Below is a small trained network, with its code and all its weights. Each question gives an input and a target symbol and asks what happens when units are switched off, that is, made to give their printed mean instead of their output.

import numpy as np


def w(rows, s, z=0):
    codes = np.array(rows[::2]) - 128.0
    scale = np.full(codes.shape[1], s)
    scale[-1] = z or s
    return codes * scale


def f(y):
    return y / 2 * (1 + np.tanh(0.7978845608 * (y + 0.044715 * y**3)))


def softmax(a):
    e = np.exp(a - a.max(-1, keepdims=True))
    return e / e.sum(-1, keepdims=True)


def log_softmax(a):
    a = a - a.max(-1, keepdims=True)
    return a - np.log(np.exp(a).sum(-1, keepdims=True))


def net(x, mask):
    ids = ['αβγδεζηλμξπστψω'.index(c) for c in x.split()]
    T = len(ids)
    res = E[ids] + P[:T]
    u = 0
    for l in range(2):
        r = res
        for j in range(3):
            rows = slice(2 * j, 2 * j + 2)
            q, k, v = (r @ M[l][rows].T for M in (Q, K, V))
            z = softmax(np.where(np.tri(T) > 0, q @ k.T / 2**0.5, -1e9)) @ v
            o = O[l][rows]
            res = res + np.where(mask[u + j], z, o[:, -1]) @ o[:, :-1]
        u += 3
        y = f(res @ A[l][:, :-1].T + A[l][:, -1])
        res = res + np.where(mask[u : u + 12], y, B[l][:, -1]) @ B[l][:, :-1]
        u += 12
    return log_softmax(res[-1] @ U[:, :-1].T + U[:, -1])


Q, K, V, O, A, B = {}, {}, {}, {}, {}, {}
E = w([
[115,209,127],'α',
[114,154,190],'β',
[88,158,117],'γ',
[76,250,82],'δ',
[174,143,145],'ε',
[114,118,88],'ζ',
[138,151,105],'η',
[75,151,214],'λ',
[139,128,116],'μ',
[62,148,149],'ξ',
[136,163,205],'π',
[74,57,83],'σ',
[138,130,114],'τ',
[136,132,111],'ψ',
[108,112,138],'ω',
],0.024)
P = w([
[145,252,126],'0',
[202,233,116],'1',
[187,213,142],'2',
[180,215,167],'3',
[200,215,173],'4',
[187,218,181],'5',
[186,206,183],'6',
[191,214,198],'7',
[181,213,218],'8',
[185,209,202],'9',
[192,219,187],'10',
[188,207,196],'11',
],0.0021)
Q[0] = w([
[73,208,87],'0.h0',
[138,245,212],'0.h0',
[16,221,53],'0.h1',
[156,80,70],'0.h1',
[122,2,168],'0.h2',
[253,162,49],'0.h2',
],0.0085)
K[0] = w([
[114,173,167],'0.h0',
[135,217,154],'0.h0',
[39,34,108],'0.h1',
[146,148,80],'0.h1',
[141,20,133],'0.h2',
[247,176,116],'0.h2',
],0.014)
V[0] = w([
[138,90,254],'0.h0',
[200,105,177],'0.h0',
[96,6,67],'0.h1',
[48,98,129],'0.h1',
[221,19,109],'0.h2',
[103,230,115],'0.h2',
],0.0032)
O[0] = w([
[189,166,54,153],'0.h0',
[137,184,130,100],'0.h0',
[160,217,162,35],'0.h1',
[143,184,69,144],'0.h1',
[125,17,143,3],'0.h2',
[166,252,67,205],'0.h2',
],0.0031,0.0035)
A[0] = w([
[62,11,102,139],'0.n0',
[61,107,81,131],'0.n1',
[153,79,143,146],'0.n2',
[155,103,95,3],'0.n3',
[65,38,165,120],'0.n4',
[18,146,112,142],'0.n5',
[101,92,102,58],'0.n6',
[82,76,85,33],'0.n7',
[65,134,48,128],'0.n8',
[157,136,182,198],'0.n9',
[99,67,100,74],'0.n10',
[155,114,76,196],'0.n11',
],0.011,0.0072)
B[0] = w([
[56,240,54,139],'0.n0',
[64,61,188,139],'0.n1',
[77,173,23,125],'0.n2',
[108,252,152,108],'0.n3',
[195,121,75,153],'0.n4',
[46,112,161,236],'0.n5',
[37,236,128,108],'0.n6',
[23,254,161,119],'0.n7',
[40,58,103,165],'0.n8',
[173,220,98,253],'0.n9',
[37,240,114,116],'0.n10',
[143,83,128,171],'0.n11',
],0.0068,0.0055)
Q[1] = w([
[125,95,14],'1.h0',
[132,132,3],'1.h0',
[58,180,110],'1.h1',
[59,132,166],'1.h1',
[175,60,2],'1.h2',
[80,169,187],'1.h2',
],0.016)
K[1] = w([
[163,48,106],'1.h0',
[138,55,127],'1.h0',
[94,181,83],'1.h1',
[122,142,73],'1.h1',
[116,5,191],'1.h2',
[93,165,124],'1.h2',
],0.02)
V[1] = w([
[102,172,164],'1.h0',
[108,130,98],'1.h0',
[150,145,72],'1.h1',
[95,81,156],'1.h1',
[197,54,254],'1.h2',
[118,179,151],'1.h2',
],0.0078)
O[1] = w([
[132,143,200,178],'1.h0',
[148,96,133,141],'1.h0',
[125,153,207,117],'1.h1',
[84,107,73,127],'1.h1',
[63,211,3,2],'1.h2',
[127,127,189,172],'1.h2',
],0.0067,0.009)
A[1] = w([
[140,52,1,60],'1.n0',
[215,62,104,144],'1.n1',
[134,175,105,41],'1.n2',
[89,107,56,232],'1.n3',
[99,189,120,63],'1.n4',
[241,93,162,2],'1.n5',
[77,222,86,229],'1.n6',
[43,147,145,143],'1.n7',
[39,197,158,74],'1.n8',
[103,231,151,113],'1.n9',
[6,139,72,21],'1.n10',
[25,63,212,44],'1.n11',
],0.009,0.0082)
B[1] = w([
[130,162,37,142],'1.n0',
[81,184,72,182],'1.n1',
[185,56,22,116],'1.n2',
[78,30,123,167],'1.n3',
[191,75,47,126],'1.n4',
[95,82,33,182],'1.n5',
[147,47,139,201],'1.n6',
[97,144,142,182],'1.n7',
[103,151,52,185],'1.n8',
[109,127,62,187],'1.n9',
[254,107,75,132],'1.n10',
[179,152,54,254],'1.n11',
],0.0099,0.0092)
U = w([
[126,157,225,249],'α',
[148,140,147,143],'β',
[89,59,151,112],'γ',
[177,89,201,185],'δ',
[148,125,130,87],'ε',
[86,84,216,186],'ζ',
[143,119,142,86],'η',
[63,187,132,159],'λ',
[147,124,137,57],'μ',
[153,126,42,3],'ξ',
[247,212,74,72],'π',
[203,83,103,9],'σ',
[147,122,134,90],'τ',
[145,119,132,135],'ψ',
[140,111,139,143],'ω',
],0.014,0.005)

Each question gives the input, a string of symbols that net reads in full, and the target symbol t.
The units are the heads (2 rows each of Q, K, V and O) and the neurons (one row each of A and B). Each row of codes is followed by its name. A weight is (code - 128) times the scale printed after its matrix; where a second scale follows, it is the last column's (O, A, B and U).
mask holds one flag per unit, layer by layer, with each layer's heads first. A switched-off unit (its flag False) gives its mean, the last column of its rows in O or B, instead of its output. The means were averaged over made-up inputs and are rounded, as every weight is.
A unit's drop is (log p(t) with every unit on - log p(t) with that unit switched off) / (log p(t) with every unit on - log p(t) with every unit switched off).
The circuit of an input: a set's keep is (log p(t) with only the set's units on - log p(t) with every unit switched off) / (log p(t) with every unit on - log p(t) with every unit switched off). Starting from the 12 units with the biggest drops (on a tie, the unit counted first), units are removed one at a time, each time the one whose removal leaves the highest keep (on an exact tie, the one counted first), for as long as the keep stays at least 0.8.
units of the circuit, in order: the units of the circuit, biggest drop first
most important unit: the unit with the biggest drop
top k neurons: the k neurons with the biggest drops, biggest first
k most important neurons of layer l: the k neurons of layer l with the biggest drops, biggest first
heads that matter: for each layer, one digit per head in row order, 1 if its drop is at least 0.15 and else 0, layers parted by /
drop of u: that unit's drop, to one decimal
input λ τ λ, target λ: top 2 neurons => 1.n8; 1.n9
input σ σ λ λ τ ω σ ε λ β, target σ: most important unit => 1.h2
input τ τ π, target π: units of the circuit, in order => 1.h2; 0.n9
input σ μ π ε λ τ λ λ, target σ: top 4 neurons => 0.n0; 1.n5; 1.n11; 0.n10
input σ β δ τ ε λ λ δ ψ π σ, target ξ: units of the circuit, in order => 0.n0; 1.n10
input ε α τ μ π ζ ω π λ ε ξ, target α: units of the circuit, in order => 1.n5; 1.h1
input γ σ ε ζ τ μ λ ψ τ λ μ γ, target σ: heads that matter => 001 / 001
input λ ε ξ τ σ γ, target σ: top 3 neurons => 0.n0; 1.n11; 1.n5
input λ λ σ γ β, target σ: top 4 neurons => 1.n5; 0.n0; 0.n10; 1.n11
input β σ λ ε ε ζ λ π, target σ: top 2 neurons => 1.n5; 0.n10
input μ ε ψ ζ π ε η λ γ γ γ, target γ: 3 most important neurons of layer 1 => 1.n3; 1.n6; 1.n11
input β μ σ λ λ τ π, target σ: top 3 neurons => 1.n5; 0.n10; 0.n0
input τ λ λ μ λ η λ σ μ λ ξ, target σ: 4 most important neurons of layer 0 => 0.n0; 0.n10; 0.n7; 0.n6
input ζ σ λ δ τ λ ψ τ τ ε π ξ, target δ: heads that matter => 010 / 001
input π τ α α, target α: most important unit => 1.n11
input λ τ α ζ ζ β, target α: heads that matter => 000 / 000
input λ π γ ζ λ η ζ, target γ: top 2 neurons => 1.n3; 1.n11
input τ γ μ σ ε λ, target σ: top 2 neurons => 0.n0; 1.n5
input ω μ τ ω, target ζ: drop of 1.n11 => 0.6
input ε τ ε π ε ψ λ ψ π, target π: drop of 1.n9 => 0.2
input λ δ γ ε β α, target α: drop of 0.n9 => 0.1
input μ ε λ ε π ε ξ, target ξ: 2 most important neurons of layer 0 => 0.n5; 0.n8
